Below is a small trained network, with its code and all its weights. Each question gives an input and a class and asks what happens when units are switched off, that is, made to give their printed mean instead of their output.

import numpy as np


def w(rows, s, z=0):
    codes = np.array(rows[::2]) - 128.0
    scale = np.full(codes.shape[1], s)
    scale[-1] = z or s
    return codes * scale


def f(y):
    return y / 2 * (1 + np.tanh(0.7978845608 * (y + 0.044715 * y**3)))


def log_softmax(a):
    a = a - a.max(-1, keepdims=True)
    return a - np.log(np.exp(a).sum(-1, keepdims=True))


def net(x, mask):
    res = np.array(x, float).reshape(1, 5) / 4 @ E
    y = f(res @ A[0][:, :-1].T + A[0][:, -1])
    res = res + np.where(mask, y, B[0][:, -1]) @ B[0][:, :-1]
    return log_softmax(res[-1] @ U[:, :-1].T + U[:, -1])


A, B = {}, {}
E = w([
[99,128,96,102,123,36,205,108,125],'x0',
[119,89,230,73,166,129,154,163,107],'x1',
[75,75,146,161,64,189,174,80,143],'x2',
[89,101,112,210,244,121,137,145,105],'x3',
[125,109,120,161,40,104,126,201,44],'x4',
],0.011)
A[0] = w([
[114,137,151,125,128,85,145,127,136,51],'neuron 1',
[129,123,114,119,130,128,116,124,131,51],'neuron 2',
[164,180,109,106,175,78,54,165,127,55],'neuron 3',
[116,126,105,165,70,103,133,195,78,43],'neuron 4',
[132,181,125,145,171,147,126,47,191,102],'neuron 5',
[99,73,212,61,166,137,143,148,109,31],'neuron 6',
[125,154,135,86,188,146,141,65,212,104],'neuron 7',
[153,170,123,45,59,128,100,83,153,45],'neuron 8',
[121,135,128,88,163,149,123,84,148,54],'neuron 9',
[79,61,137,177,64,162,180,73,161,84],'neuron 10',
[184,149,130,59,64,141,113,126,157,67],'neuron 11',
[78,141,64,106,118,26,203,97,135,24],'neuron 12',
[112,98,122,156,83,110,104,204,53,103],'neuron 13',
[184,209,86,81,166,56,96,173,125,66],'neuron 14',
[143,190,1,207,88,130,91,61,155,1],'neuron 15',
[162,150,143,177,129,235,8,152,133,36],'neuron 16',
[33,104,123,139,95,183,161,60,148,35],'neuron 17',
[108,120,127,91,170,122,105,80,177,30],'neuron 18',
[154,123,159,81,116,148,165,135,115,61],'neuron 19',
[138,109,136,151,106,119,132,151,96,33],'neuron 20',
[87,92,98,223,233,123,122,141,108,34],'neuron 21',
],0.013,0.0097)
B[0] = w([
[123,144,167,122,132,149,138,121,99,132],'neuron 1',
[121,184,208,144,128,160,130,124,2,116],'neuron 2',
[118,110,129,129,125,165,108,155,120,195],'neuron 3',
[162,158,92,134,104,137,139,112,125,191],'neuron 4',
[154,145,109,139,122,131,136,122,127,221],'neuron 5',
[130,180,162,121,160,101,110,150,170,205],'neuron 6',
[153,144,89,133,91,140,138,119,126,246],'neuron 7',
[100,116,130,162,114,100,126,109,103,209],'neuron 8',
[147,150,116,133,123,136,133,124,107,162],'neuron 9',
[125,107,121,128,145,158,99,156,116,204],'neuron 10',
[89,119,116,146,110,104,123,100,120,207],'neuron 11',
[132,101,159,88,152,130,180,109,106,202],'neuron 12',
[161,152,104,142,115,136,133,113,142,224],'neuron 13',
[126,96,128,132,137,167,101,160,113,217],'neuron 14',
[126,177,181,127,168,105,107,146,174,214],'neuron 15',
[130,97,150,82,143,125,187,110,114,221],'neuron 16',
[124,110,129,122,126,163,104,158,106,182],'neuron 17',
[145,156,124,132,115,140,134,117,106,170],'neuron 18',
[113,144,147,145,142,126,121,118,122,152],'neuron 19',
[136,161,132,121,114,147,130,122,62,138],'neuron 20',
[86,109,128,155,84,89,116,96,108,239],'neuron 21',
],0.027,0.013)
U = w([
[188,161,81,157,108,150,133,106,111,100],'0',
[60,110,118,176,104,96,110,92,102,95],'1',
[126,90,118,141,144,189,84,169,103,75],'2',
[129,185,165,138,168,106,105,141,141,215],'3',
[139,90,143,84,151,135,195,100,100,117],'4',
[148,27,25,123,136,88,113,131,249,249],'5',
],0.02,0.013)

Each question gives the input, the list of numbers given to net, and the class t.
The units are the neurons (one row each of A and B). Each row of codes is followed by its name. A weight is (code - 128) times the scale printed after its matrix; where a second scale follows, it is the last column's (A, B and U).
mask holds one flag per neuron, in row order. A switched-off neuron (its flag False) gives its mean, the last column of its row in B, instead of its output. The means were averaged over made-up inputs and are rounded, as every weight is.
A unit's drop is (log p(t) with every unit on - log p(t) with that unit switched off) / (log p(t) with every unit on - log p(t) with every unit switched off).
The circuit of an input: a set's keep is (log p(t) with only the set's units on - log p(t) with every unit switched off) / (log p(t) with every unit on - log p(t) with every unit switched off). Starting from the 12 units with the biggest drops (on a tie, the unit counted first), units are removed one at a time, each time the one whose removal leaves the highest keep (on an exact tie, the one counted first), for as long as the keep stays at least 0.8.
circuit, biggest first: the units of the circuit, biggest drop first
most important unit: the unit with the biggest drop
k most important neurons: the k neurons with the biggest drops, biggest first
drop when u is switched off: that unit's drop, to one decimal
input [-2,5,3,0,-4], class 3: most important unit : neuron 6
input [5,-6,-3,-4,-3], class 3: 3 most important neurons : (neuron 15; neuron 16; neuron 21)
input [2,-8,-4,-6,1], class 3: 2 most important neurons : (neuron 15; neuron 21)
input [1,0,-7,-3,-6], class 2: 4 most important neurons : (neuron 14; neuron 3; neuron 13; neuron 4)
input [-6,0,0,0,-5], class 4: 2 most important neurons : (neuron 16; neuron 13)
input [5,-4,5,-8,6], class 1: 2 most important neurons : (neuron 8; neuron 11)
input [-2,8,-6,-4,-8], class 0: 2 most important neurons : (neuron 7; neuron 15)
input [6,-1,6,4,-4], class 2: 2 most important neurons : (neuron 10; neuron 17)
input [2,3,-1,3,2], class 5: 3 most important neurons : (neuron 15; neuron 8; neuron 11)
input [3,2,5,-6,-1], class 1: 3 most important neurons : (neuron 8; neuron 11; neuron 14)
input [1,-8,-1,-8,3], class 1: 2 most important neurons : (neuron 8; neuron 11)
input [-5,6,-6,-5,-1], class 2: 2 most important neurons : (neuron 14; neuron 15)
input [0,-8,1,5,-5], class 3: drop when neuron 15 is switched off : 3.2
input [6,2,-2,0,8], class 0: drop when neuron 13 is switched off : 0.5
input [-5,7,-1,-7,3], class 1: circuit, biggest first : (neuron 11)
input [-7,1,0,-3,-4], class 4: drop when neuron 16 is switched off : 1.3
